Here is a tiny trained network, its code and every weight. The questions are about switching its units off for an input and a class, where a switched-off unit gives its printed mean instead of its output.

import numpy as np


def w(rows, s, z=0):
    codes = np.array(rows[::2]) - 128.0
    scale = np.full(codes.shape[1], s)
    scale[-1] = z or s
    return codes * scale


def f(y):
    return y / 2 * (1 + np.tanh(0.7978845608 * (y + 0.044715 * y**3)))


def log_softmax(a):
    a = a - a.max(-1, keepdims=True)
    return a - np.log(np.exp(a).sum(-1, keepdims=True))


def net(x, mask):
    res = np.array(x, float).reshape(1, 8) / 4 @ E
    y = f(res @ A[0][:, :-1].T + A[0][:, -1])
    res = res + np.where(mask, y, B[0][:, -1]) @ B[0][:, :-1]
    return log_softmax(res[-1] @ U[:, :-1].T + U[:, -1])


A, B = {}, {}
E = w([
[57,177,24],'x0',
[106,133,142],'x1',
[204,226,148],'x2',
[104,59,115],'x3',
[135,113,61],'x4',
[74,80,123],'x5',
[254,86,104],'x6',
[83,206,137],'x7',
],0.0078)
A[0] = w([
[34,95,122,156],'n0',
[164,7,135,173],'n1',
[89,141,134,138],'n2',
[134,97,141,168],'n3',
[154,35,145,155],'n4',
[129,127,170,116],'n5',
[127,151,174,254],'n6',
[132,161,68,158],'n7',
],0.014,0.0087)
B[0] = w([
[7,200,145,255],'n0',
[175,140,3,246],'n1',
[97,105,95,167],'n2',
[115,179,79,165],'n3',
[148,116,40,213],'n4',
[108,188,130,142],'n5',
[164,228,58,239],'n6',
[155,79,8,179],'n7',
],0.0071,0.0094)
U = w([
[139,39,190,2],'0',
[206,169,188,143],'1',
[9,112,147,68],'2',
[135,113,38,242],'3',
[126,35,196,11],'4',
],0.011,0.0055)

Each question gives the input, the list of numbers given to net, and the class t.
The units are the neurons (one row each of A and B). Each row of codes is followed by its name. A weight is (code - 128) times the scale printed after its matrix; where a second scale follows, it is the last column's (A, B and U).
mask holds one flag per neuron, in row order. A switched-off neuron (its flag False) gives its mean, the last column of its row in B, instead of its output. The means were averaged over made-up inputs and are rounded, as every weight is.
A unit's drop is (log p(t) with every unit on - log p(t) with that unit switched off) / (log p(t) with every unit on - log p(t) with every unit switched off).
The circuit of an input: a set's keep is (log p(t) with only the set's units on - log p(t) with every unit switched off) / (log p(t) with every unit on - log p(t) with every unit switched off). Starting from all 8 units, units are removed one at a time, each time the one whose removal leaves the highest keep (on an exact tie, the one counted first), for as long as the keep stays at least 0.8.
units of the circuit, in order: the units of the circuit, biggest drop first
unit that matters most: the unit with the biggest drop
k most important neurons: the k neurons with the biggest drops, biggest first
drop of u: that unit's drop, to one decimal
input [-1,-3,3,-4,-6,8,1,8], class 1: units of the circuit, in order	n1; n0; n4
input [6,8,-1,4,-8,-6,8,7], class 1: most important neuron	n1
input [-1,2,5,8,3,-7,2,3], class 1: units of the circuit, in order	n1; n4
input [6,-2,-1,5,5,1,-4,-6], class 2: 3 most important neurons	n0; n6; n4
input [3,7,6,1,6,6,-5,2], class 2: units of the circuit, in order	n1; n0
input [3,-3,-3,-4,-7,5,-3,-8], class 2: 3 most important neurons	n0; n7; n6
input [7,4,-4,-3,7,7,0,-1], class 2: 4 most important neurons	n0; n1; n6; n4
input [5,1,-4,-4,-1,-2,-5,2], class 2: 2 most important neurons	n0; n1
input [6,-6,7,-2,-6,-5,1,-7], class 1: 3 most important neurons	n1; n4; n2
input [-7,2,-1,1,-8,0,-7,-6], class 3: 3 most important neurons	n1; n4; n6
input [5,-3,5,-5,3,8,-8,-7], class 2: 3 most important neurons	n1; n0; n4
input [-4,-6,-1,-6,-3,7,-3,-1], class 1: 3 most important neurons	n7; n1; n0
input [0,0,-1,6,0,4,-3,-1], class 2: 3 most important neurons	n0; n7; n6
input [-7,3,3,0,5,1,-7,5], class 1: unit that matters most	n6
input [8,-8,4,6,0,5,-6,3], class 2: 2 most important neurons	n0; n1
input [-4,-8,2,2,-2,4,-6,-1], class 1: drop of n7	0.4
input [-7,-4,7,3,8,0,1,8], class 1: drop of n1	0.2
input [7,4,-2,6,1,-2,-8,-5], class 2: drop of n0	0.1
input [8,0,-7,-2,-8,2,-1,-7], class 2: drop of n1	0.0
